Below are the code and all the weights of a small trained network. Each question names an input and a class and asks about switching units off, where a switched-off unit gives its printed mean instead of its output.

import numpy as np


def w(rows, s, z=0):
    codes = np.array(rows[::2]) - 128.0
    scale = np.full(codes.shape[1], s)
    scale[-1] = z or s
    return codes * scale


def norm(h):
    return h / np.sqrt((h * h).mean(-1, keepdims=True) + 1e-5)


def f(y):
    return np.maximum(y, 0)


def log_softmax(a):
    a = a - a.max(-1, keepdims=True)
    return a - np.log(np.exp(a).sum(-1, keepdims=True))


def net(x, mask):
    res = np.array(x, float).reshape(1, 5) / 4 @ E
    u = 0
    for l in range(2):
        y = f(norm(res) @ A[l][:, :-1].T + A[l][:, -1])
        res = res + np.where(mask[u : u + 12], y, B[l][:, -1]) @ B[l][:, :-1]
        u += 12
    return log_softmax(norm(res)[-1] @ U[:, :-1].T + U[:, -1])


A, B = {}, {}
E = w([
[182,196,90,33,156,131],'x0',
[166,128,111,148,131,93],'x1',
[77,129,141,106,118,172],'x2',
[128,43,91,71,185,106],'x3',
[127,149,140,117,90,2],'x4',
],0.0095)
A[0] = w([
[104,120,55,154,203,154,143],'0.n1',
[152,129,123,131,112,44,230],'0.n2',
[128,2,149,189,138,139,152],'0.n3',
[154,157,126,162,129,173,122],'0.n4',
[76,124,167,187,177,192,141],'0.n5',
[197,186,74,45,137,168,27],'0.n6',
[81,124,87,119,109,80,78],'0.n7',
[106,145,136,150,190,77,6],'0.n8',
[180,172,107,57,147,150,85],'0.n9',
[207,87,125,92,84,95,210],'0.n10',
[89,112,163,112,136,145,233],'0.n11',
[88,154,116,152,185,185,101],'0.n12',
],0.0091,0.0017)
B[0] = w([
[117,141,167,174,233,132,189],'0.n1',
[77,89,171,94,132,164,231],'0.n2',
[162,105,98,97,73,141,254],'0.n3',
[173,128,235,190,254,69,171],'0.n4',
[163,127,91,104,129,129,216],'0.n5',
[112,114,69,134,64,100,231],'0.n6',
[65,180,71,154,163,141,172],'0.n7',
[142,163,157,90,121,138,150],'0.n8',
[182,41,175,141,80,155,212],'0.n9',
[99,146,116,157,131,163,203],'0.n10',
[157,85,94,177,115,36,180],'0.n11',
[226,147,131,138,153,142,183],'0.n12',
],0.0074,0.006)
A[1] = w([
[81,26,144,109,86,158,253],'1.n1',
[149,43,105,164,67,125,83],'1.n2',
[82,175,88,106,106,27,131],'1.n3',
[120,193,168,189,102,31,172],'1.n4',
[88,75,204,192,128,82,70],'1.n5',
[200,129,69,128,198,221,139],'1.n6',
[67,157,191,36,186,57,174],'1.n7',
[216,120,112,159,111,45,190],'1.n8',
[203,192,39,8,105,147,133],'1.n9',
[154,89,160,196,17,165,102],'1.n10',
[191,255,245,226,79,175,115],'1.n11',
[115,22,69,103,228,102,123],'1.n12',
],0.0083,0.0032)
B[1] = w([
[206,172,103,157,113,110,250],'1.n1',
[139,144,157,57,45,161,206],'1.n2',
[120,79,222,204,170,205,199],'1.n3',
[179,132,106,125,195,164,211],'1.n4',
[168,100,113,139,118,178,184],'1.n5',
[79,104,222,203,82,124,237],'1.n6',
[146,123,178,204,182,217,187],'1.n7',
[60,107,147,121,87,188,220],'1.n8',
[156,71,94,164,34,119,207],'1.n9',
[154,82,66,44,96,122,207],'1.n10',
[70,168,85,62,189,52,236],'1.n11',
[71,254,103,73,193,63,255],'1.n12',
],0.0087,0.0073)
U = w([
[182,69,112,90,5,115,255],'0',
[129,110,229,205,170,139,7],'1',
[88,188,96,71,179,47,114],'2',
],0.016,0.001)

Each question gives the input, the list of numbers given to net, and the class t.
The units are the neurons (one row each of A and B). Each row of codes is followed by its name. A weight is (code - 128) times the scale printed after its matrix; where a second scale follows, it is the last column's (A, B and U).
mask holds one flag per neuron, layer by layer. A switched-off neuron (its flag False) gives its mean, the last column of its row in B, instead of its output. The means were averaged over made-up inputs and are rounded, as every weight is.
A unit's drop is (log p(t) with every unit on - log p(t) with that unit switched off) / (log p(t) with every unit on - log p(t) with every unit switched off).
The circuit of an input: a set's keep is (log p(t) with only the set's units on - log p(t) with every unit switched off) / (log p(t) with every unit on - log p(t) with every unit switched off). Starting from the 12 units with the biggest drops (on a tie, the unit counted first), units are removed one at a time, each time the one whose removal leaves the highest keep (on an exact tie, the one counted first), for as long as the keep stays at least 0.8.
units of the circuit, in order: the units of the circuit, biggest drop first
most important unit: the unit with the biggest drop
top k neurons: the k neurons with the biggest drops, biggest first
k most important neurons of layer l: the k neurons of layer l with the biggest drops, biggest first
drop of u: that unit's drop, to one decimal
input [1,7,-2,-7,-5], class 2: most important unit -> 1.n11
input [-4,-4,5,-4,0], class 0: top 4 neurons -> [1.n10 1.n12 0.n11 0.n1]
input [8,5,-3,7,-1], class 0: top 3 neurons -> [1.n9 0.n9 0.n6]
input [3,-3,-1,3,-6], class 1: top 2 neurons -> [0.n1 1.n6]
input [6,4,-2,-6,7], class 1: top 2 neurons -> [1.n3 0.n3]
input [-5,4,2,6,3], class 2: top 2 neurons -> [1.n12 0.n9]
input [6,-2,-5,7,7], class 1: units of the circuit, in order -> [1.n3 1.n7 1.n11]
input [-1,4,-4,-6,-5], class 2: 3 most important neurons of layer 1 -> [1.n11 1.n3 1.n7]
input [3,-6,3,0,4], class 1: top 2 neurons -> [0.n3 1.n3]
input [-4,-2,2,6,7], class 1: top 2 neurons -> [1.n3 1.n7]
input [-3,2,1,-4,3], class 2: top 4 neurons -> [1.n11 0.n6 0.n9 0.n3]
input [8,-5,-3,-4,8], class 0: 2 most important neurons of layer 1 -> [1.n9 1.n12]
input [1,-6,5,-7,-5], class 2: 2 most important neurons of layer 1 -> [1.n11 1.n3]
input [-1,-6,-7,-3,2], class 2: units of the circuit, in order -> [1.n11]
input [-1,-4,5,-8,7], class 2: top 2 neurons -> [1.n11 1.n6]
input [-3,8,7,-5,7], class 1: 2 most important neurons of layer 1 -> [1.n3 1.n12]
input [-4,-2,3,-8,-1], class 2: drop of 1.n11 -> 0.8
input [-2,6,3,-8,-1], class 2: drop of 1.n11 -> 0.6
